Below are the code and all the weights of a small trained network. Each question names an input and a class and asks about switching units off, where a switched-off unit gives its printed mean instead of its output.

import numpy as np


def w(rows, s, z=0):
    codes = np.array(rows[::2]) - 128.0
    scale = np.full(codes.shape[1], s)
    scale[-1] = z or s
    return codes * scale


def f(y):
    return np.maximum(y, 0)


def log_softmax(a):
    a = a - a.max(-1, keepdims=True)
    return a - np.log(np.exp(a).sum(-1, keepdims=True))


def net(x, mask):
    res = np.array(x, float).reshape(1, 7) / 4 @ E
    y = f(res @ A[0][:, :-1].T + A[0][:, -1])
    res = res + np.where(mask, y, B[0][:, -1]) @ B[0][:, :-1]
    return log_softmax(res[-1] @ U[:, :-1].T + U[:, -1])


A, B = {}, {}
E = w([
[65,33,23,177],'x0',
[64,132,56,45],'x1',
[155,99,229,230],'x2',
[120,107,22,178],'x3',
[165,133,97,219],'x4',
[92,254,114,124],'x5',
[54,25,169,61],'x6',
],0.0075)
A[0] = w([
[146,39,185,121,254],'neuron 1',
[255,159,196,118,132],'neuron 2',
[111,37,190,148,206],'neuron 3',
[215,75,19,72,249],'neuron 4',
[170,121,179,65,159],'neuron 5',
[107,103,212,69,91],'neuron 6',
],0.0084,0.003)
B[0] = w([
[54,98,102,212,239],'neuron 1',
[209,44,143,98,223],'neuron 2',
[64,169,255,235,234],'neuron 3',
[148,50,110,160,255],'neuron 4',
[71,85,229,60,197],'neuron 5',
[39,157,152,113,207],'neuron 6',
],0.0079,0.0072)
U = w([
[173,10,125,75,174],'0',
[201,122,153,212,246],'1',
[127,193,121,73,253],'2',
[123,98,30,170,116],'3',
[94,117,131,182,55],'4',
[56,80,201,160,40],'5',
[104,104,131,33,2],'6',
[158,186,158,72,113],'7',
],0.012,0.0057)

Each question gives the input, the list of numbers given to net, and the class t.
The units are the neurons (one row each of A and B). Each row of codes is followed by its name. A weight is (code - 128) times the scale printed after its matrix; where a second scale follows, it is the last column's (A, B and U).
mask holds one flag per neuron, in row order. A switched-off neuron (its flag False) gives its mean, the last column of its row in B, instead of its output. The means were averaged over made-up inputs and are rounded, as every weight is.
A unit's drop is (log p(t) with every unit on - log p(t) with that unit switched off) / (log p(t) with every unit on - log p(t) with every unit switched off).
The circuit of an input: a set's keep is (log p(t) with only the set's units on - log p(t) with every unit switched off) / (log p(t) with every unit on - log p(t) with every unit switched off). Starting from all 6 units, units are removed one at a time, each time the one whose removal leaves the highest keep (on an exact tie, the one counted first), for as long as the keep stays at least 0.8.
units of the circuit, in order: the units of the circuit, biggest drop first
top k neurons: the k neurons with the biggest drops, biggest first
drop of u: that unit's drop, to one decimal
input [1,1,1,4,-4,6,-4], class 2: units of the circuit, in order	(neuron 1; neuron 4)
input [4,-4,-1,-7,-6,7,2], class 2: top 4 neurons	(neuron 3; neuron 4; neuron 1; neuron 2)
input [-8,-2,7,-2,3,-1,0], class 5: units of the circuit, in order	(neuron 5)
input [8,1,-5,-2,-1,6,6], class 3: top 2 neurons	(neuron 5; neuron 2)
input [-2,-7,-5,8,-4,-4,-5], class 0: units of the circuit, in order	(neuron 3; neuron 1)
input [4,3,0,4,-6,-5,-1], class 3: top 2 neurons	(neuron 5; neuron 2)
input [-2,6,2,-7,8,1,-1], class 2: top 3 neurons	(neuron 4; neuron 3; neuron 1)
input [-8,7,-6,6,-3,-5,-3], class 0: top 3 neurons	(neuron 4; neuron 3; neuron 6)
input [-6,-8,-8,-6,-2,-8,-4], class 0: drop of neuron 2	0.9
input [5,4,-2,2,-1,-7,3], class 3: drop of neuron 6	0.2
input [1,-7,-5,-4,-5,-7,1], class 5: drop of neuron 3	0.1
